Below are the code and all the weights of a small trained network. Each question names an input and a target symbol and asks about switching units off, where a switched-off unit gives its printed mean instead of its output.

import numpy as np


def w(rows, s, z=0):
    codes = np.array(rows[::2]) - 128.0
    scale = np.full(codes.shape[1], s)
    scale[-1] = z or s
    return codes * scale


def f(y):
    return y / 2 * (1 + np.tanh(0.7978845608 * (y + 0.044715 * y**3)))


def softmax(a):
    e = np.exp(a - a.max(-1, keepdims=True))
    return e / e.sum(-1, keepdims=True)


def log_softmax(a):
    a = a - a.max(-1, keepdims=True)
    return a - np.log(np.exp(a).sum(-1, keepdims=True))


def net(x, mask):
    ids = ['ΛΞΣΦΨαβγδεζθμπω'.index(c) for c in x.split()]
    T = len(ids)
    res = E[ids] + P[:T]
    r = res
    for j in range(3):
        rows = slice(3 * j, 3 * j + 3)
        q, k, v = (r @ M[0][rows].T for M in (Q, K, V))
        z = softmax(np.where(np.tri(T) > 0, q @ k.T / 3**0.5, -1e9)) @ v
        o = O[0][rows]
        res = res + np.where(mask[j], z, o[:, -1]) @ o[:, :-1]
    y = f(res @ A[0][:, :-1].T + A[0][:, -1])
    res = res + np.where(mask[3:27], y, B[0][:, -1]) @ B[0][:, :-1]
    return log_softmax(res[-1] @ U[:, :-1].T + U[:, -1])


Q, K, V, O, A, B = {}, {}, {}, {}, {}, {}
E = w([
[130,180,128,141,153],'Λ',
[130,109,63,168,128],'Ξ',
[146,145,111,224,102],'Σ',
[67,91,152,169,3],'Φ',
[65,166,126,98,150],'Ψ',
[127,125,171,134,163],'α',
[147,94,157,182,201],'β',
[154,89,145,118,82],'γ',
[94,197,67,193,232],'δ',
[107,228,173,153,136],'ε',
[131,90,205,185,105],'ζ',
[131,42,128,194,117],'θ',
[81,43,121,159,148],'μ',
[93,96,190,131,85],'π',
[99,101,122,197,233],'ω',
],0.015)
P = w([
[254,68,208,106,163],'0',
[58,189,130,203,107],'1',
[65,193,156,211,119],'2',
[68,186,179,231,140],'3',
[130,191,130,157,92],'4',
[132,171,147,157,115],'5',
[116,154,158,146,121],'6',
[157,132,186,174,139],'7',
[76,190,177,180,93],'8',
[79,180,172,195,132],'9',
[81,194,182,205,133],'10',
],0.0054)
Q[0] = w([
[206,147,207,59,130],'head 1',
[164,93,93,1,144],'head 1',
[10,180,232,113,109],'head 1',
[247,86,73,64,71],'head 2',
[54,90,238,169,119],'head 2',
[81,131,206,187,152],'head 2',
[75,196,62,4,81],'head 3',
[129,188,173,241,152],'head 3',
[57,99,133,21,119],'head 3',
],0.0081)
K[0] = w([
[165,192,166,164,38],'head 1',
[37,185,126,182,85],'head 1',
[207,117,83,118,183],'head 1',
[96,192,78,154,168],'head 2',
[167,139,209,97,174],'head 2',
[160,146,172,65,98],'head 2',
[2,114,92,173,117],'head 3',
[143,138,80,47,137],'head 3',
[39,140,178,150,77],'head 3',
],0.0097)
V[0] = w([
[34,6,133,114,240],'head 1',
[192,68,115,124,67],'head 1',
[208,175,16,120,192],'head 1',
[205,187,141,153,237],'head 2',
[96,166,15,187,149],'head 2',
[194,96,84,243,87],'head 2',
[75,190,171,217,99],'head 3',
[123,179,219,100,115],'head 3',
[7,143,30,91,100],'head 3',
],0.011)
O[0] = w([
[198,78,203,79,197,203],'head 1',
[10,104,109,87,114,136],'head 1',
[127,136,61,180,199,86],'head 1',
[74,210,147,90,198,134],'head 2',
[92,104,95,164,184,99],'head 2',
[61,81,197,151,129,254],'head 2',
[185,148,178,195,115,228],'head 3',
[162,211,94,115,88,126],'head 3',
[184,50,58,144,138,14],'head 3',
],0.013,0.0081)
A[0] = w([
[97,54,152,109,175,208],'neuron 1',
[135,173,55,119,223,78],'neuron 2',
[232,143,57,54,30,149],'neuron 3',
[110,54,98,47,132,2],'neuron 4',
[225,152,149,61,154,97],'neuron 5',
[142,118,141,23,135,169],'neuron 6',
[2,157,127,136,195,201],'neuron 7',
[128,149,191,166,174,121],'neuron 8',
[125,148,139,191,151,52],'neuron 9',
[179,97,211,151,128,63],'neuron 10',
[104,205,202,206,49,86],'neuron 11',
[162,169,120,151,65,46],'neuron 12',
[174,104,128,144,117,71],'neuron 13',
[133,117,84,99,130,127],'neuron 14',
[63,188,74,70,177,179],'neuron 15',
[136,88,5,49,107,125],'neuron 16',
[158,118,99,101,113,101],'neuron 17',
[135,150,143,132,162,32],'neuron 18',
[141,115,184,64,127,43],'neuron 19',
[130,148,81,127,124,87],'neuron 20',
[200,138,186,154,136,42],'neuron 21',
[159,120,37,75,124,62],'neuron 22',
[96,79,94,58,200,187],'neuron 23',
[21,86,56,55,71,186],'neuron 24',
],0.0071,0.0074)
B[0] = w([
[153,110,105,142,69,177],'neuron 1',
[93,113,72,146,77,131],'neuron 2',
[148,137,72,176,122,133],'neuron 3',
[127,165,193,116,110,127],'neuron 4',
[104,140,69,104,114,142],'neuron 5',
[184,139,113,113,112,139],'neuron 6',
[190,119,156,144,131,197],'neuron 7',
[139,67,105,95,171,212],'neuron 8',
[74,155,86,98,110,142],'neuron 9',
[66,113,78,103,132,199],'neuron 10',
[116,168,95,108,151,251],'neuron 11',
[37,126,101,134,215,134],'neuron 12',
[8,133,143,142,146,127],'neuron 13',
[86,106,245,34,246,123],'neuron 14',
[194,146,140,186,164,134],'neuron 15',
[117,161,123,160,134,128],'neuron 16',
[1,46,205,33,234,123],'neuron 17',
[86,180,143,176,201,128],'neuron 18',
[89,104,107,93,134,150],'neuron 19',
[81,157,171,192,194,123],'neuron 20',
[66,74,57,97,159,165],'neuron 21',
[148,77,179,120,191,128],'neuron 22',
[158,85,127,112,99,133],'neuron 23',
[143,170,149,198,87,139],'neuron 24',
],0.0094,0.021)
U = w([
[190,167,152,152,142,142],'Λ',
[232,97,177,206,103,122],'Ξ',
[37,134,214,210,176,199],'Σ',
[34,102,99,159,83,96],'Φ',
[253,133,72,113,85,254],'Ψ',
[212,174,158,59,122,185],'α',
[160,139,227,85,178,31],'β',
[218,168,189,126,49,126],'γ',
[141,111,116,195,181,82],'δ',
[91,184,117,117,169,96],'ε',
[46,153,178,78,129,39],'ζ',
[123,100,238,123,109,194],'θ',
[189,81,138,55,95,62],'μ',
[136,147,75,65,59,126],'π',
[144,93,144,93,195,103],'ω',
],0.0065,0.0054)

Each question gives the input, a string of symbols that net reads in full, and the target symbol t.
The units are the heads (3 rows each of Q, K, V and O) and the neurons (one row each of A and B). Each row of codes is followed by its name. A weight is (code - 128) times the scale printed after its matrix; where a second scale follows, it is the last column's (O, A, B and U).
mask holds one flag per unit, heads first, then neurons. A switched-off unit (its flag False) gives its mean, the last column of its rows in O or B, instead of its output. The means were averaged over made-up inputs and are rounded, as every weight is.
A unit's drop is (log p(t) with every unit on - log p(t) with that unit switched off) / (log p(t) with every unit on - log p(t) with every unit switched off).
The circuit of an input: a set's keep is (log p(t) with only the set's units on - log p(t) with every unit switched off) / (log p(t) with every unit on - log p(t) with every unit switched off). Starting from the 12 units with the biggest drops (on a tie, the unit counted first), units are removed one at a time, each time the one whose removal leaves the highest keep (on an exact tie, the one counted first), for as long as the keep stays at least 0.8.
units of the circuit, in order: the units of the circuit, biggest drop first
unit that matters most: the unit with the biggest drop
top k neurons: the k neurons with the biggest drops, biggest first
which heads matter: for each layer, one digit per head in row order, 1 if its drop is at least 0.15 and else 0, layers parted by /
input Σ Σ Ξ, target Σ: units of the circuit, in order -> head 2
input α Σ Ξ α, target α: which heads matter -> 011
input Φ μ ε, target Φ: which heads matter -> 011
input Ψ Φ ε, target Ψ: units of the circuit, in order -> head 2; head 3
input θ μ α α Ψ ω ω Σ ζ ω, target ω: top 2 neurons -> neuron 8; neuron 21
input Φ ζ Φ θ Λ Φ, target Φ: units of the circuit, in order -> head 2; neuron 7; head 1
input Ψ π α, target Ψ: units of the circuit, in order -> head 2; head 3
input ω Σ Σ ζ, target ω: which heads matter -> 100
input ε ω Σ μ α ε ω Σ Σ ω, target ε: which heads matter -> 111
input ω γ ω γ δ, target ω: which heads matter -> 100
input ω Σ α, target ω: units of the circuit, in order -> head 1; neuron 8; neuron 21
input ζ ζ Φ ε Σ ε, target ζ: units of the circuit, in order -> head 1; neuron 11; neuron 1
input Ψ θ Σ ω, target Ψ: units of the circuit, in order -> head 3; head 2
input Φ Φ Σ β Φ μ Σ Ξ θ Σ θ, target Φ: units of the circuit, in order -> head 2; neuron 10; neuron 7
input δ Ξ α, target δ: units of the circuit, in order -> head 1; head 3
input ζ θ π θ Ψ Σ ζ, target ζ: which heads matter -> 111
input ω θ θ, target ω: units of the circuit, in order -> head 1; neuron 21
input μ θ θ, target μ: top neuron -> neuron 1
input β ε α θ, target β: which heads matter -> 011
input ζ ζ Σ, target ζ: units of the circuit, in order -> head 3; head 1; neuron 11
input β Φ α δ ω, target β: unit that matters most -> head 3
input Ξ μ ζ, target Ξ: top 2 neurons -> neuron 7; neuron 1
input Φ ε θ ε δ, target Φ: top 4 neurons -> neuron 13; neuron 7; neuron 21; neuron 10
